Below is a small trained network, with its code and all its weights. Each question gives an input and a class and asks what happens when units are switched off, that is, made to give their printed mean instead of their output.

import numpy as np


def w(rows, s, z=0):
    codes = np.array(rows[::2]) - 128.0
    scale = np.full(codes.shape[1], s)
    scale[-1] = z or s
    return codes * scale


def f(y):
    return np.maximum(y, 0)


def log_softmax(a):
    a = a - a.max(-1, keepdims=True)
    return a - np.log(np.exp(a).sum(-1, keepdims=True))


def net(x, mask):
    res = np.array(x, float).reshape(1, 6) / 4 @ E
    y = f(res @ A[0][:, :-1].T + A[0][:, -1])
    res = res + np.where(mask, y, B[0][:, -1]) @ B[0][:, :-1]
    return log_softmax(res[-1] @ U[:, :-1].T + U[:, -1])


A, B = {}, {}
E = w([
[91,4,125,114,118],'x0',
[9,229,142,145,84],'x1',
[107,139,208,144,41],'x2',
[126,100,102,221,152],'x3',
[177,151,31,141,48],'x4',
[154,181,73,216,196],'x5',
],0.0046)
A[0] = w([
[163,143,87,162,104,110],'neuron 1',
[132,155,106,94,158,191],'neuron 2',
[90,96,141,107,98,192],'neuron 3',
[55,131,110,117,8,192],'neuron 4',
[140,139,188,66,130,254],'neuron 5',
[112,52,117,137,182,129],'neuron 6',
[123,171,119,146,146,127],'neuron 7',
[133,80,195,111,229,198],'neuron 8',
[115,220,99,146,172,144],'neuron 9',
[89,134,137,146,147,77],'neuron 10',
[173,69,75,90,118,111],'neuron 11',
[141,128,170,148,105,237],'neuron 12',
[133,136,119,156,123,95],'neuron 13',
[163,129,203,134,99,212],'neuron 14',
[117,197,119,167,165,154],'neuron 15',
[155,100,125,101,152,94],'neuron 16',
[131,114,117,141,130,188],'neuron 17',
[126,155,137,42,133,129],'neuron 18',
],0.014,0.003)
B[0] = w([
[187,142,53,82,147,187],'neuron 1',
[127,171,90,142,100,180],'neuron 2',
[141,190,173,152,133,199],'neuron 3',
[114,195,251,87,117,255],'neuron 4',
[94,205,114,69,90,230],'neuron 5',
[155,97,203,179,151,203],'neuron 6',
[98,152,103,155,107,172],'neuron 7',
[152,197,247,173,93,234],'neuron 8',
[64,163,57,172,91,223],'neuron 9',
[134,99,114,161,143,148],'neuron 10',
[185,112,75,200,167,213],'neuron 11',
[155,185,125,73,136,191],'neuron 12',
[119,155,111,113,124,145],'neuron 13',
[121,179,131,50,151,203],'neuron 14',
[62,194,96,178,106,208],'neuron 15',
[133,160,133,174,123,167],'neuron 16',
[170,182,122,117,157,164],'neuron 17',
[59,148,107,137,77,192],'neuron 18',
],0.024,0.0063)
U = w([
[43,175,10,181,80,182],'0',
[35,2,113,100,134,25],'1',
[39,53,92,167,171,4],'2',
[202,61,30,155,224,74],'3',
[76,60,94,68,111,21],'4',
[91,170,206,3,98,245],'5',
[148,98,111,80,181,42],'6',
[183,120,213,221,186,188],'7',
],0.0056,0.0019)

Each question gives the input, the list of numbers given to net, and the class t.
The units are the neurons (one row each of A and B). Each row of codes is followed by its name. A weight is (code - 128) times the scale printed after its matrix; where a second scale follows, it is the last column's (A, B and U).
mask holds one flag per neuron, in row order. A switched-off neuron (its flag False) gives its mean, the last column of its row in B, instead of its output. The means were averaged over made-up inputs and are rounded, as every weight is.
A unit's drop is (log p(t) with every unit on - log p(t) with that unit switched off) / (log p(t) with every unit on - log p(t) with every unit switched off).
The circuit of an input: a set's keep is (log p(t) with only the set's units on - log p(t) with every unit switched off) / (log p(t) with every unit on - log p(t) with every unit switched off). Starting from the 12 units with the biggest drops (on a tie, the unit counted first), units are removed one at a time, each time the one whose removal leaves the highest keep (on an exact tie, the one counted first), for as long as the keep stays at least 0.8.
circuit, biggest first: the units of the circuit, biggest drop first
top k neurons: the k neurons with the biggest drops, biggest first
drop of u: that unit's drop, to one decimal
input [-4,0,5,2,-6,5], class 0: circuit, biggest first -> [neuron 4]
input [5,-4,1,-8,4,2], class 7: top 3 neurons -> [neuron 9; neuron 11; neuron 15]
input [-2,-4,-8,-3,2,-3], class 7: top 3 neurons -> [neuron 9; neuron 15; neuron 11]
input [-4,-8,-3,-6,6,-5], class 0: top 2 neurons -> [neuron 18; neuron 5]
input [-4,7,0,-5,-2,-1], class 0: top 4 neurons -> [neuron 9; neuron 15; neuron 8; neuron 18]
input [7,-2,3,4,4,-5], class 7: top 3 neurons -> [neuron 11; neuron 5; neuron 6]
input [6,3,2,1,8,3], class 5: top 2 neurons -> [neuron 4; neuron 6]
input [-3,1,4,-8,-4,4], class 0: top 2 neurons -> [neuron 4; neuron 9]
input [6,-6,-5,2,2,-3], class 7: drop of neuron 12 -> 0.0
input [3,5,-5,-3,-5,5], class 0: drop of neuron 9 -> 0.1
input [1,4,-1,-5,-5,3], class 0: drop of neuron 4 -> 0.5
